Each row is followed by its class number.
[ 19  -6 -11 -14  -6  27  -5  30 -22  37  65  69   3  36  19  27 -71 -14
  26 -10  60 -21 -72  18  -8  13 -10  25 -43  27   2  34  -2   4  21 -19
 -46 -28   0  -8 -30 -39] | 2
[ 31   1  31  22   6   3   1 -51  34  22 -18 -76  62 -46 -30  -1  37 -11
 -12  21 -22   3  -2  29 -44 -50 -28 -19   8 -30  44 -34  36  46  10 -23
  40  41  -1  43   3 -34] | 7
[ 28  -4  39  16  -1  -6  -2 -63  45  16 -21 -68  55 -31 -17   2  36 -19
 -20  23 -35  10   0  25 -32 -30 -29   5   2 -22  44 -13  24  26  21 -16
  44  70 -11  53   0 -20] | 1
[-16  13  54   6  26 -70  23 -41 -28 -54 -31 -67 -30  55  18 -15  88   5
 -27  28 -18  35  57 -10 -28 -26  56 -32  27 -14 -12  34   7 -46  12  32
  29 -50 -14 -57  22   4] | 3
[-24   6  60   1  11 -61  15 -44 -34 -39 -20 -49 -14  77  27  -2  64   6
 -27  37 -24  52  65  -7 -44 -29  42 -15  20 -33   2  35  16 -50  12  37
  15 -33   1 -40  11   9] | 2
[-32  23 -38  16  -3  37  -4 -13  33  48  -1  10   3  24  21  -5  17 -45
 -37   2  -1  12   5  32  11  -3  48 -30  17  47  14  26 -32 -29  18  12
 -12   0 -17 -25  13  22] | 0
[  5   6 -18  11  -6  61 -17  -9  13  43  24  29   9  28  17   7 -17 -53
 -21  -5  14  26  12  35 -12  17  25  -9   4  30   7  53   0 -39 -22  30
 -17   0 -11 -25   5  10] | 2
[-10   8 -32  17   4  58 -21  16  60  28  17   9   8   1  -2  -5  -4 -50
 -37 -21   3  30  -7  25   9  11  32 -12  -6  28  12  39 -21 -37  11  29
 -31   2 -11 -30  17  11] | 5
[-27   4   8  -8 -50  47 -10 -41  -4  57  73  16 -11  13 -22 -12   7   1
 -16  14  -5  24  13 -23   6  29   9  17  24  27  -1   5   2 -12  51  36
  10 -21 -26  18 -32  57] | 0
[-16  -6  25  18  -2   4   3 -82  44  34   4 -58  44  -6 -23   9  21 -19
  -7  44 -44  32 -12  40 -33 -20 -30 -10 -10 -28  27  -6  27  16  53 -10
  31  62   0  45  -3 -45] | 0
[-15   5   5  -2 -25  20 -16 -31  18  14  51   3  12  -2 -12   3  -1   3
  -5  19   8  36  13 -37   3  26   3  38  20  35  -3  28   5 -24  32  36
  12 -20 -16  16 -20  34] | 4
[-23  -3  53  13  13 -64  18 -20  -9 -47 -47 -66 -26  58  20 -16  83  12
 -45  22 -21  48  51 -24 -21 -37  62  -8  28 -27   2  27  -5 -42  44  36
  -5 -36   4 -47  21  20] | 5
[ 32   4  45  16   2  11  -6 -72  29  13 -12 -56  60 -27 -24   5  30 -36
 -28  27 -19   6   5  12 -34 -34 -13   3 -12 -24  46 -17  37  37   8  -4
  43  52  -7  66   2 -29] | 6
[ 28 -11  16 -17 -29   7 -13  22 -35  35  67  49   1   0 -10  25 -48  -8
  15  -4  44 -48 -62 -22  -1  26   7  24 -30  21   0  19   2  44  -2 -27
 -46 -22   5  23 -12 -39] | 6
[ -1  15 -37  23  14  27 -14  -1  53  25 -14   1  18  -4   5  -1  47 -38
 -36   8  25  14  16  17  12  -3  54 -16  17  41  20  36 -20 -27 -10  20
  -5   0 -14 -17  20  -7] | 4
[ 19  -5  -3 -12   1  18  -2  25  -2  16  57  32  -9  15  -3  24 -47 -13
  26 -12  57 -28 -73  14  -9  11  -8   8 -46  42 -10  26  -2   9  23 -24
 -32 -41 -10 -12 -12 -50] | 3
[ 19 -11  30  16  -1   2  -7 -38  29  23   8 -60  58 -58 -44  17  17 -18
   1  24  -7   2  -9  38 -46 -33 -28   0  -7 -36  28  -5  32  43  33 -19
  34  34  -4  28  -3 -39] | 7
[ 19  12  33  -1   2  16  12 -78  34  -3   6 -69  46   4 -28  26  18 -35
 -16  49  -6  15   4  37 -57 -39 -29  -2  -3 -41  27   7  40   8   2  10
  25  37  -9  53 -16 -47] | 2
[ -5   6  27  17   6  12   2 -73  52  34   8 -56  63 -14 -25  15  14 -27
  -7  37 -26  24 -12  44 -27 -21 -30 -14 -14 -15  41   3  21  19  55 -15
  35  59  -5  49   0 -39] | 0
[  0  -1  15 -19 -43  43 -25 -33 -13  18  72  14   6   1 -18   6 -11 -14
 -16  32  10  26   8 -49   6  20  15  28  23  21   6  35  -3 -19  24  35
   7 -11 -11  14 -19  54] | 6
[ 22 -10   5  -8  -6  20  -2  12 -45  20  56  65   6  44  19  36 -84   3
  30   1  46 -24 -79  -2 -24  13 -32  16 -30  15  -4  24   5  13  -4 -20
 -52 -20  17  17 -30 -16] | 2
[ 27 -13  -3  -8  -7  29  -5  28 -35  34  67  66   5  34  20  30 -75  -4
  35  -5  61 -26 -72  20 -13  18 -14  30 -44  20  -3  35  10   8  30 -20
 -44 -25   6  -5 -31 -35] | 2
[-22  -7  56  26   6 -55  10 -27 -27 -27 -36 -61 -33  54  33 -12  87  -1
 -45  18 -24  34  56 -26  -9 -25  84  10  34 -14   0  20  -6 -25  24  41
  12 -44  -3 -62  10  19] | 5
[ -8  -5   6  -5 -51  53 -28 -55 -12  29  59  19 -12  11 -31   1  11 -19
 -33  17  -7  26  22 -42  -6  18  16  22  31  14   1   8   1 -14  -2  39
   5  -7 -11  22 -17  64] | 6
[  1  -7   3  -6 -45  37 -21 -46  -3  42  45  13   4  12  -7  12 -25 -14
 -32  28  -7  23  25 -29  -1  24  18  18  47   5   1  22 -14  -8  -7  43
   4   5  -4  17 -12  59] | 2
[-21   7 -39  -1  -9  40 -14  15  57  29  24 -30   4  -2 -16  14  23 -42
 -19  15  37  15   9   3 -19  -8  45 -25  -4  21  21  32 -20 -13  20  -7
 -24 -15  -6 -26  12 -30] | 7
[-30   0  55   3   3 -69  12 -23 -30 -53 -24 -74 -21  51  16 -19  81  23
 -17  28 -14  49  65 -26 -47 -49  47 -16  31 -20  -1  15   9 -32  40  24
  14 -63 -11 -61  13   9] | 7
[ -8  -6 -11  -4 -22  14  -6  15  -6  34  56  48   1  23  12  24 -70  -5
  25 -17  38 -25 -84  23  -8  17 -13  22 -35  42  -4  15 -20  18  61 -27
 -48 -20 -10  -6 -16 -25] | 0
[-19   4 -28  -8   0  42  -1  24  48  44  33 -21  10   0  -1  -2  10 -27
  -3  30  32  14   4  -3  -8  -3  41 -22   2  37  25  42  -8  -6  39  -6
 -24 -36  -6 -39 -10 -24] | 7
[ 22  -1   2   0   3   4  -9  14   2   4  38  37  12   0  -3  17 -45   8
  30 -21  49 -22 -65 -11 -16  19 -26  35 -40  31  -7  10   5  17  24 -20
 -34 -30 -10  18 -21 -40] | 4
[-30   3   6  -6 -58  42 -17 -54  -5  58  67  21  -3   7 -17   0 -22  -8
 -12  11  -9  26  -1 -30  -4  37   4  19  32  29  -2  20  -6  -7  44  22
  -4 -13 -18  17 -26  51] | 0
[ 30   9  31  11   4   9  11 -76  27  24  -7 -57  50  -4 -18  12  24 -27
 -25  37 -19  10   3  28 -47 -31 -23  -7  -1 -40  41 -10  40  17  -5  -1
  30  54   6  58 -11 -34] | 2
[ -2   7 -28  12 -14  55 -27  -8  24   8   6   8  -4  20  17  -1  18 -44
 -27 -24   6  25   2  27 -13  17  24  -3  15  22   4  37 -15 -33  -2  13
 -10  18 -31 -20  13  12] | 1
[-12  -4   8 -22 -52  24 -31 -25  -4  18  56   9  -1   8 -13  20   2   2
  -5  13   2  26 -11 -28  -7  23  -7  22  36  20   1  26 -16 -13   8  13
  14  13 -19  17  -5  52] | 1
[  4  -5  25  15   8   2  -5 -45  37  23  20 -65  58 -35 -29  12  28 -20
   5  30 -25  25 -12  29 -34 -40 -20 -16 -18 -29  35  -7  35  28  17 -21
  41  33   3  27  -3 -69] | 7
[ 24 -23  14 -19 -33  -5 -12  30 -32  29  62  42  -6   4 -11  30 -39  15
  30  -6  41 -43 -76 -17  -6  32 -15  20 -22  15  -6  21 -12  39  -1 -38
 -43   1   1  27 -12 -32] | 1
[-20   8  41  16  12 -54  28 -43 -31 -40 -41 -47 -29  50  21 -37 112  25
 -26  26 -13  48  66 -14 -28 -24  61  -1  30 -21 -16  25  32 -49  34  41
  15 -50 -17 -31  -4 -14] | 4
[-11  22 -41  -4  14  49   0 -10  62  22   0 -29  -7   7  -5   3  29 -58
 -34  27  50  16  11  -4  -9   5  54 -40  -4  26  12  52 -21 -34  11  16
 -11 -14 -18 -22   7 -19] | 3
[-21   1  40  17   6 -42  33 -29 -24 -16 -28 -61 -42  54   9 -26 114  14
 -46  30  -7  35  52 -19 -15 -31  83 -14  26 -36   0  23   7 -41  41  38
  -2 -36   0 -39  -3   2] | 5
[-16  -4  63  14  -6 -46   4 -44 -61 -14 -21 -40 -22  77  41   1  76 -10
 -36  31 -26  38  65   2 -34 -21  70   4  34 -27  -4  26  21 -29 -11  44
  27 -41  -2 -58   5   7] | 2
[  1   6  -4 -11 -26  31  -9 -41  11  16  38 -11  -4   8  -9   3 -11 -11
 -19  29  23  22   5 -56  12  22  21  -5  38  37  -1  32 -30 -15   8  37
  11 -15 -19   7  -9  46] | 3
[-20   0  54  13  13 -72  22 -42 -53 -41 -18 -45 -39  53  30  -7  88  13
 -24  32 -14  35  48 -14 -22 -22  70 -27  27 -12 -22  45  17 -48  14  30
  23 -54  -3 -50  21  -1] | 3
[ 13  -2  21  18  30  -3  13 -65  46  21 -11 -55  47 -31 -20  10  20 -19
   0  41 -31  22 -19  38 -24 -26 -22 -27 -18 -18  30  11  31   4  17 -14
  48  48  10  28  -2 -50] | 3
[ -5  -3  -1  -6 -35  31 -24 -23   2  19  53 -19   8  -3 -12   1  -9  -2
 -10  14  16  29   9 -45  -3   5  13  13  42  22   6  12 -20  -5  31  25
   7 -24 -16 -15 -12  52] | 7
[-11   5  -1  -5 -34  16 -22 -40  29   6  46 -11   4  -5 -23   6   2  -3
 -21  14  10  33  22 -47  10  26  15  36  34  27  -7  22 -19 -19  16  44
   9 -15 -26  24 -10  32] | 4
[-16  -4  48   6  -5 -56  29 -44 -53 -41 -38 -56 -39  63  34 -28 101  30
 -24  27 -22  35  41  -4 -33 -27  59  -8  44 -38  -8  25  12 -41  31  27
  12 -22 -17 -46 -13  11] | 1
[ 29  -6  17 -18 -24  -4  -8  26 -37  23  63  46   0   5 -10  27 -48  -2
  20  -7  63 -55 -62 -36  -3  23  10  16 -39  23   1  22  -2  46  -1 -28
 -53 -27   4  37  -8 -45] | 6
[ 24 -18  14 -16 -23  -8  -9  36 -18  24  54  33   5   4  -3  31 -48  12
  28 -10  39 -43 -72  -7   0  23 -14  17 -31  26   1  20 -17  36   2 -35
 -37   3  -3  28  -8 -29] | 1
[  7  10  28  17  -8  10  11 -83  49  41 -19 -69  51 -23 -29  -2  29 -22
 -26  35 -29   9  -3  32 -40 -35 -27 -11   4 -18  44 -26  20  29  44 -12
  31  59 -13  58  -7 -16] | 0
[-44  13  53  11  -3 -57  15 -57 -20 -38 -28 -55 -16  66  22 -20  72   3
 -34  27 -29  48  57  -9 -36 -27  47 -18  34 -11   1  25  -5 -36  56  32
   9 -36 -25 -43  12  20] | 0
[  6  -7   7   0 -43  28 -28 -17  -9  40  53  14  11 -17 -12  -5 -18   7
  -5  -7   2  13   1 -44   4  11   8   7  47  43   6   5 -13   6   5  15
   1 -32  -6 -10  -6  62] | 7
[-29   2   7  -6 -57  19 -15 -41 -14  37  59  10  -4  16  -7   2   1   7
 -15  24  -8  24  -1 -20  -1  25  17   6  42  20   0  19 -10  -4  39  27
  -4  -5 -17  10  -9  43] | 0
[ 23 -11  41  11  -1  -4  -4 -55  38  20  -3 -65  50 -49 -29  13  20 -20
  -7  18 -34   2  -7  49 -32 -15 -35  20 -10 -39  27  -3  32  23  27 -12
  48  65 -13  35 -12 -22] | 1
[-43  -7  63  21 -18 -72   9 -58 -54  -6 -21 -45 -30  66  44 -12  71   5
 -33  29 -45  36  49   0 -23 -19  73  -1  45  -1 -12  25   3 -25  42  28
  13 -44 -13 -65  15  16] | 0
[-20   4  51  11   6 -66  16 -46 -48 -52 -12 -60 -39  58  17  -5  91  10
 -30  32 -34  39  52   8 -32 -23  62 -33  31 -25 -26  38  19 -50   1  34
  18 -44  -9 -54  31  -4] | 3
[ 15  -5   7  -1 -12  -4  -7  24 -12  17  53  43   5   4 -11  27 -27   8
  29 -15  64 -33 -55 -20  -4  30  -4  32 -39  33  -3  19   3  37   1 -18
 -36 -32  -8  39 -18 -61] | 4
[ 14   0   2  -5 -49  37 -24 -40 -26  23  52  33 -12   8  -3  -1 -16  -9
 -28  -3   1   7   4 -51  21  16  25  31  47  42   1  10 -19 -11  -8  30
  -1 -16 -10  14 -13  72] | 6
[ 13  -7  -6  -4  -7  10  -2  35 -30   9  57  43   8  12  -2  18 -51  19
  44 -25  65 -34 -83 -16 -17   3 -24   5 -31  26  -3   1  -3  36  25 -33
 -44 -45   5   6 -27 -34] | 7
[-10  -9  65  13 -10 -65   1 -45 -47 -33 -43 -66 -28  54  49  -9  77   0
 -35  12 -30  32  52  -9 -28 -23  66  16  46 -16  -3  25  -2 -26  17  21
  26 -26 -23 -62   9  20] | 1
[  7   5   8 -11 -47  41 -26 -58 -20  29  48  22  -2   2 -10   2 -31 -16
 -27  -1   5  19   5 -53   4  15  14  16  36  31   0  17 -16 -18 -10  29
  -3  -9 -14  25 -10  72] | 6
[-14   7  48  -3  -4 -36  26 -55 -50 -30 -19 -52 -34  54   8 -33  98   3
 -35  44  -3  36  62 -25 -36 -29  71 -13  24 -39  -4  34  26 -43  33  36
   5 -37 -14 -32 -11  -1] | 6
[-26   3  41   4   2 -49  30 -29 -32 -27 -24 -81 -29  53  10 -35 113  23
 -21  34  -4  39  62 -17 -41 -45  67 -27  36 -27   2  10  21 -34  44  25
  10 -61  -7 -65  -7  -7] | 7
[ 36  -4   6  -4 -10   6 -11  30 -16  19  46  39   4  -1  -6  19 -33  13
  27 -20  64 -37 -58 -26  -2  33  -8  28 -32  33  -8  10   3  36  -4 -20
 -39 -27  -7  40  -9 -52] | 4
[ 26  -6  -9  -8 -13  19  -7  37  -7  14  52  -1  13  10  -1  10 -60   3
  30  -9  63 -31 -67 -22 -19   1  -7   6 -34  27  17   0 -16  29  28 -30
 -57 -36  -2 -23 -26 -37] | 7
[-10   3 -27   3  -6  47 -19  -1  54  23   3  -8   9  -1  14  12   7 -45
 -31  10  17  18   6   4 -10  10  36  -3   3  22  18  50 -25 -23  26   1
 -11  17 -19  -5   5  11] | 1
[ -2 -14  14 -11 -50  15 -25 -41  11  10  42 -21   7   5  -3   9 -23   0
 -20  16 -13  34   0 -31   8  13   8  26  43  21   5  30 -30 -23  21  28
   0  14 -18  -1  -9  60] | 1
[ -7  18 -39  19  15  33  -3  -8  45  32  -8   2   4   9   4  -9  46 -37
 -32  14  37  10  28   2  17   1  51  -8  15  48  16  32 -16 -29  -3  19
 -10 -15 -16 -12   3   0] | 4
[ 18   2  41  20  20  -4 -11 -51  50  17   0 -49  65 -60 -42  18  31 -24
   0  19 -12  11  13  46 -30  -8 -31  31 -23 -27  21   5  51  26  33  -3
  58  32 -15  46  -5 -52] | 4
[ -8  -1   0  -7 -44  51 -25 -29   2  32  66  -9  -3  -3 -32  -8   2  -2
  -9   2   2  24  23 -37 -11  15   0  11  33  21  -1  -7   4  -1  19  22
   7 -34 -15   1 -18  46] | 7
[ 12   2  30  29  -2   9   7 -76  41  46 -15 -57  55 -21 -13  -1  28 -24
 -23  25 -37   8 -14  44 -30 -26 -20  -9   3 -12  40 -22  26  36  39  -8
  34  60  -9  48  -2 -23] | 0
[-16 -11   0  -8 -44  18 -23 -29   7  13  55 -22  -2  -5 -16   3  -9   5
 -13  20  -5  36   5 -45  -7   5  17   4  44  11  -6  16 -17  -8  22  25
  -5 -23  -8 -10  -5  31] | 7
[ 18 -19  45  10  -6  -7  -6 -49  28  22   8 -46  48 -43 -25  23  17 -16
   2  18 -27   7 -19  48 -27 -15 -32  30 -11 -32  27  10  34  25  35 -18
  45  56  -8  33 -16 -32] | 1
[ -4  19 -26   2  -6  62 -23  -4  33  21  29  16   7   7  -2  -5   8 -59
 -33 -10  20  23  15  14   2  11  41 -12  -9  34  16  43  -9 -36  -6  30
  -9  -2 -24 -12  11   7] | 6
